Below are the code and all the weights of a small trained network. Each question names an input and a class and asks about switching units off, where a switched-off unit gives its printed mean instead of its output.

import numpy as np


def w(rows, s, z=0):
    codes = np.array(rows[::2]) - 128.0
    scale = np.full(codes.shape[1], s)
    scale[-1] = z or s
    return codes * scale


def f(y):
    return np.maximum(y, 0)


def log_softmax(a):
    a = a - a.max(-1, keepdims=True)
    return a - np.log(np.exp(a).sum(-1, keepdims=True))


def net(x, mask):
    res = np.array(x, float).reshape(1, 7) / 4 @ E
    y = f(res @ A[0][:, :-1].T + A[0][:, -1])
    res = res + np.where(mask, y, B[0][:, -1]) @ B[0][:, :-1]
    return log_softmax(res[-1] @ U[:, :-1].T + U[:, -1])


A, B = {}, {}
E = w([
[225,255,203,159,78,185,135,141],'x0',
[193,114,150,92,178,137,197,134],'x1',
[176,100,62,28,111,187,165,80],'x2',
[58,191,139,72,122,85,30,3],'x3',
[153,164,3,63,65,123,51,162],'x4',
[115,113,145,206,216,249,98,189],'x5',
[138,127,56,228,93,102,157,120],'x6',
],0.008)
A[0] = w([
[124,215,156,93,76,135,79,144,241],'n0',
[144,147,232,208,181,135,166,181,108],'n1',
[188,73,87,167,112,196,82,150,29],'n2',
[167,166,44,131,127,175,162,199,170],'n3',
[135,238,149,89,127,70,123,88,78],'n4',
[115,32,106,207,159,79,161,152,189],'n5',
[90,165,247,103,145,173,116,80,120],'n6',
[136,133,142,37,124,88,214,159,169],'n7',
[86,131,36,84,109,71,53,127,153],'n8',
[2,128,99,141,148,69,101,137,253],'n9',
[130,128,43,39,109,193,137,148,72],'n10',
],0.0093,0.0026)
B[0] = w([
[233,159,62,167,124,128,197,76,207],'n0',
[184,11,156,48,254,114,136,180,251],'n1',
[153,132,95,143,61,180,118,120,178],'n2',
[149,86,175,172,156,218,65,163,205],'n3',
[170,204,80,128,98,132,125,124,200],'n4',
[123,195,114,55,44,105,184,123,217],'n5',
[108,97,116,142,130,236,94,209,219],'n6',
[78,126,114,99,182,69,205,63,190],'n7',
[194,111,164,43,231,96,171,114,221],'n8',
[108,71,97,63,84,82,169,84,219],'n9',
[140,34,237,164,173,159,118,136,196],'n10',
],0.008,0.012)
U = w([
[156,60,171,88,197,179,123,198,162],'0',
[163,237,121,223,41,187,98,147,12],'1',
[131,174,118,40,120,35,175,59,252],'2',
[2,113,133,196,85,145,88,138,65],'3',
],0.0081,0.0023)

Each question gives the input, the list of numbers given to net, and the class t.
The units are the neurons (one row each of A and B). Each row of codes is followed by its name. A weight is (code - 128) times the scale printed after its matrix; where a second scale follows, it is the last column's (A, B and U).
mask holds one flag per neuron, in row order. A switched-off neuron (its flag False) gives its mean, the last column of its row in B, instead of its output. The means were averaged over made-up inputs and are rounded, as every weight is.
A unit's drop is (log p(t) with every unit on - log p(t) with that unit switched off) / (log p(t) with every unit on - log p(t) with every unit switched off).
The circuit of an input: a set's keep is (log p(t) with only the set's units on - log p(t) with every unit switched off) / (log p(t) with every unit on - log p(t) with every unit switched off). Starting from all 11 units, units are removed one at a time, each time the one whose removal leaves the highest keep (on an exact tie, the one counted first), for as long as the keep stays at least 0.8.
units of the circuit, in order: the units of the circuit, biggest drop first
most important unit: the unit with the biggest drop
k most important neurons: the k neurons with the biggest drops, biggest first
drop of u: that unit's drop, to one decimal
input [7,-1,-8,0,0,-7,2], class 1: most important unit : n8
input [5,-1,3,-3,0,-5,2], class 1: units of the circuit, in order : n1, n8
input [8,4,0,2,-3,-6,0], class 1: 3 most important neurons : n8, n6, n9
input [-5,-5,5,-7,-2,4,4], class 3: 2 most important neurons : n1, n8
input [-8,3,-2,-2,6,2,-2], class 2: units of the circuit, in order : n1, n6
input [1,-1,7,2,3,-4,6], class 0: 3 most important neurons : n10, n5, n9
input [5,4,4,-5,4,0,8], class 1: 3 most important neurons : n1, n8, n2
input [-3,-1,-8,1,2,7,7], class 2: 4 most important neurons : n5, n9, n6, n10
input [8,-7,-5,7,-4,1,-6], class 1: 2 most important neurons : n4, n0
input [-6,-6,-7,4,-3,0,-8], class 2: drop of n9 : 1.1
input [-2,1,6,-2,-8,-1,6], class 2: drop of n5 : 0.1
input [-8,3,-7,2,3,7,-4], class 2: drop of n9 : 0.2
